[[104 132 113 132]
 [104 128 132 137]
 [104 133 109 129]]
=>
[[104 133 109 129]
 [104 132 113 132]
 [104 128 132 137]]

[[141 116 127]
 [113 139 130]
 [141 131 120]
 [141 128 121]
 [137 112 130]
 [157 101 129]
 [145 120 123]]
=>
[[113 139 130]
 [141 131 120]
 [141 128 121]
 [145 120 123]
 [141 116 127]
 [137 112 130]
 [157 101 129]]

[[135 121 117]
 [122 132 134]
 [138 111 124]
 [132 106 132]]
=>
[[122 132 134]
 [135 121 117]
 [138 111 124]
 [132 106 132]]

[[154 104 138 143 127 119 140 111]
 [111 150 109 107 129 146 117 135]]
=>
[[111 150 109 107 129 146 117 135]
 [154 104 138 143 127 119 140 111]]

[[130 119 129 119 150 141 117 103 119 126 104 125]
 [139 126 135 125 135 143 126 120 132 138 110 112]
 [131 138 139 126 124 135 147 143 148 127 131 120]
 [131 129 125 136 117 123 135 140 132 133 138 127]
 [125 140 139 122 124 132 139 137 142 123 131 124]
 [147 112 116 151 125 132 139 139 127 148 126 116]]
=>
[[125 140 139 122 124 132 139 137 142 123 131 124]
 [131 138 139 126 124 135 147 143 148 127 131 120]
 [131 129 125 136 117 123 135 140 132 133 138 127]
 [139 126 135 125 135 143 126 120 132 138 110 112]
 [130 119 129 119 150 141 117 103 119 126 104 125]
 [147 112 116 151 125 132 139 139 127 148 126 116]]

[[121 123 128 111 117 135 104 115 126 146 119]
 [115 134 129 136 120 121 147 138 126 152 117]
 [109 145 128 117 148 132 147 122 128 132 115]
 [114 129 128 138 119 144 133 111 129 132 128]
 [135 136 129 115 138 143 111 107 133 122 137]
 [143 116 127 139 119 143 149 111 129 124 137]
 [151 112 128 133 115 138 122 115 123 116 118]]
=>
[[109 145 128 117 148 132 147 122 128 132 115]
 [135 136 129 115 138 143 111 107 133 122 137]
 [115 134 129 136 120 121 147 138 126 152 117]
 [114 129 128 138 119 144 133 111 129 132 128]
 [121 123 128 111 117 135 104 115 126 146 119]
 [143 116 127 139 119 143 149 111 129 124 137]
 [151 112 128 133 115 138 122 115 123 116 118]]

[[114 111 110 105]
 [114 102 126 111]
 [129 113 109 105]
 [108 125 114 142]
 [125 104 147 123]
 [144 120 153 143]]
=>
[[108 125 114 142]
 [144 120 153 143]
 [129 113 109 105]
 [114 111 110 105]
 [125 104 147 123]
 [114 102 126 111]]

[[113 140 125 132 115 124 121]
 [141 111 128 127 133 135 134]
 [129 139 111 149 112 149 132]
 [128 121 127 124 129 129 127]
 [120 135 116 128 114 114 120]
 [126 134 123 133 122 117 122]
 [127 133 134 130 128 119 119]
 [133 127 107 131 125 123 125]
 [140 128 127 139 132 133 130]
 [128 120 137 114 135 114 123]]
=>
[[113 140 125 132 115 124 121]
 [129 139 111 149 112 149 132]
 [120 135 116 128 114 114 120]
 [126 134 123 133 122 117 122]
 [127 133 134 130 128 119 119]
 [140 128 127 139 132 133 130]
 [133 127 107 131 125 123 125]
 [128 121 127 124 129 129 127]
 [128 120 137 114 135 114 123]
 [141 111 128 127 133 135 134]]

[[106 126 155]
 [123 120 143]
 [117 156 134]
 [115 148 150]]
=>
[[117 156 134]
 [115 148 150]
 [106 126 155]
 [123 120 143]]
